Here is a tiny trained network, its code and every weight. The questions are about switching its units off for an input and a target symbol, where a switched-off unit gives its printed mean instead of its output.

import numpy as np


def w(rows, s, z=0):
    codes = np.array(rows[::2]) - 128.0
    scale = np.full(codes.shape[1], s)
    scale[-1] = z or s
    return codes * scale


def norm(h):
    return h / np.sqrt((h * h).mean(-1, keepdims=True) + 1e-5)


def f(y):
    return np.maximum(y, 0)


def softmax(a):
    e = np.exp(a - a.max(-1, keepdims=True))
    return e / e.sum(-1, keepdims=True)


def log_softmax(a):
    a = a - a.max(-1, keepdims=True)
    return a - np.log(np.exp(a).sum(-1, keepdims=True))


def net(x, mask):
    ids = ['ΔΘΞβεμπτφω'.index(c) for c in x.split()]
    T = len(ids)
    res = E[ids] + P[:T]
    r = norm(res)
    for j in range(3):
        rows = slice(2 * j, 2 * j + 2)
        q, k, v = (r @ M[0][rows].T for M in (Q, K, V))
        z = softmax(np.where(np.tri(T) > 0, q @ k.T / 2**0.5, -1e9)) @ v
        o = O[0][rows]
        res = res + np.where(mask[j], z, o[:, -1]) @ o[:, :-1]
    y = f(norm(res) @ A[0][:, :-1].T + A[0][:, -1])
    res = res + np.where(mask[3:15], y, B[0][:, -1]) @ B[0][:, :-1]
    return log_softmax(norm(res)[-1] @ U[:, :-1].T + U[:, -1])


Q, K, V, O, A, B = {}, {}, {}, {}, {}, {}
E = w([
[40,156,127,166,149],'Δ',
[141,143,203,165,104],'Θ',
[62,147,122,167,147],'Ξ',
[131,85,90,111,179],'β',
[178,142,254,107,75],'ε',
[167,173,147,83,125],'μ',
[208,199,166,156,159],'π',
[81,134,166,175,209],'τ',
[200,133,106,190,187],'φ',
[35,150,187,110,171],'ω',
],0.018)
P = w([
[97,98,123,71,130],'0',
[106,61,126,157,94],'1',
[73,213,101,138,78],'2',
[119,87,151,122,153],'3',
[188,200,53,203,1],'4',
[66,119,145,118,187],'5',
[130,222,69,184,64],'6',
],0.013)
Q[0] = w([
[55,141,151,97,159],'head 0',
[146,241,166,171,155],'head 0',
[127,110,184,83,212],'head 1',
[145,2,157,208,133],'head 1',
[237,126,38,93,112],'head 2',
[135,175,77,208,89],'head 2',
],0.0087)
K[0] = w([
[57,159,146,60,209],'head 0',
[232,82,232,121,252],'head 0',
[102,254,196,54,147],'head 1',
[34,81,178,241,66],'head 1',
[147,148,119,175,28],'head 2',
[244,58,252,153,101],'head 2',
],0.0069)
V[0] = w([
[1,214,121,204,90],'head 0',
[35,106,127,106,193],'head 0',
[71,213,183,108,119],'head 1',
[167,234,133,200,173],'head 1',
[165,111,139,207,68],'head 2',
[73,24,165,226,53],'head 2',
],0.0084)
O[0] = w([
[127,79,58,204,102,191],'head 0',
[210,89,91,102,99,253],'head 0',
[30,108,134,119,56,222],'head 1',
[151,155,160,137,32,244],'head 1',
[53,186,85,130,145,114],'head 2',
[58,254,92,110,188,214],'head 2',
],0.0071,0.0042)
A[0] = w([
[128,117,90,82,192,110],'neuron 0',
[30,187,122,157,127,112],'neuron 1',
[120,55,114,158,125,142],'neuron 2',
[118,151,98,236,183,129],'neuron 3',
[197,101,107,1,148,140],'neuron 4',
[106,203,61,7,105,123],'neuron 5',
[68,213,159,185,123,150],'neuron 6',
[83,6,95,17,145,3],'neuron 7',
[149,139,204,108,136,188],'neuron 8',
[137,134,143,169,133,185],'neuron 9',
[76,112,134,95,119,33],'neuron 10',
[155,169,81,119,32,98],'neuron 11',
],0.0096,0.0043)
B[0] = w([
[206,87,116,133,64,139],'neuron 0',
[159,125,123,127,99,220],'neuron 1',
[118,188,123,185,154,171],'neuron 2',
[115,97,137,81,143,226],'neuron 3',
[62,211,156,206,114,143],'neuron 4',
[140,193,36,162,166,148],'neuron 5',
[175,95,129,159,137,254],'neuron 6',
[168,144,95,87,87,155],'neuron 7',
[98,131,71,146,168,169],'neuron 8',
[125,172,107,16,85,185],'neuron 9',
[146,98,121,2,110,133],'neuron 10',
[176,101,9,204,137,167],'neuron 11',
],0.0095,0.0094)
U = w([
[90,111,92,148,114,19],'Δ',
[34,254,81,124,137,58],'Θ',
[81,109,98,142,105,11],'Ξ',
[213,115,113,51,210,118],'β',
[55,119,154,168,221,251],'ε',
[145,125,185,78,85,166],'μ',
[126,129,221,204,61,126],'π',
[210,85,57,126,67,163],'τ',
[175,222,188,136,188,100],'φ',
[110,105,106,48,65,225],'ω',
],0.0082,0.0026)

Each question gives the input, a string of symbols that net reads in full, and the target symbol t.
The units are the heads (2 rows each of Q, K, V and O) and the neurons (one row each of A and B). Each row of codes is followed by its name. A weight is (code - 128) times the scale printed after its matrix; where a second scale follows, it is the last column's (O, A, B and U).
mask holds one flag per unit, heads first, then neurons. A switched-off unit (its flag False) gives its mean, the last column of its rows in O or B, instead of its output. The means were averaged over made-up inputs and are rounded, as every weight is.
A unit's drop is (log p(t) with every unit on - log p(t) with that unit switched off) / (log p(t) with every unit on - log p(t) with every unit switched off).
The circuit of an input: a set's keep is (log p(t) with only the set's units on - log p(t) with every unit switched off) / (log p(t) with every unit on - log p(t) with every unit switched off). Starting from the 12 units with the biggest drops (on a tie, the unit counted first), units are removed one at a time, each time the one whose removal leaves the highest keep (on an exact tie, the one counted first), for as long as the keep stays at least 0.8.
circuit, biggest first: the units of the circuit, biggest drop first
top k neurons: the k neurons with the biggest drops, biggest first
heads that matter: for each layer, one digit per head in row order, 1 if its drop is at least 0.15 and else 0, layers parted by /
drop when u is switched off: that unit's drop, to one decimal
input Θ φ ω φ τ, target φ: circuit, biggest first => [head 0; head 1]
input τ τ Ξ, target τ: circuit, biggest first => [head 0; neuron 11]
input τ τ ε, target τ: circuit, biggest first => [neuron 11; head 0]
input Θ τ Θ Θ τ μ, target Θ: circuit, biggest first => [neuron 4]
input τ Ξ Θ, target τ: circuit, biggest first => [neuron 11; head 0]
input φ τ ω τ π τ Δ, target τ: heads that matter => 000
input τ τ Θ, target τ: circuit, biggest first => [head 0; neuron 11]
input β π π π Θ Ξ τ, target π: heads that matter => 101
input φ μ τ τ π π ω, target τ: heads that matter => 001
input Θ φ π φ μ ω, target ω: top 2 neurons => [neuron 10; neuron 7]
input τ β τ, target β: top 2 neurons => [neuron 3; neuron 11]
input τ ω τ τ φ ω, target ω: top 2 neurons => [neuron 7; neuron 10]
input ω ε Θ τ μ τ ω, target τ: drop when head 0 is switched off => 0.2
input ω ω ε τ ε β, target τ: drop when neuron 7 is switched off => 0.9
input Θ Θ Θ, target Θ: drop when neuron 1 is switched off => -0.1
input Δ Θ τ μ μ, target Θ: top neuron => [neuron 5]
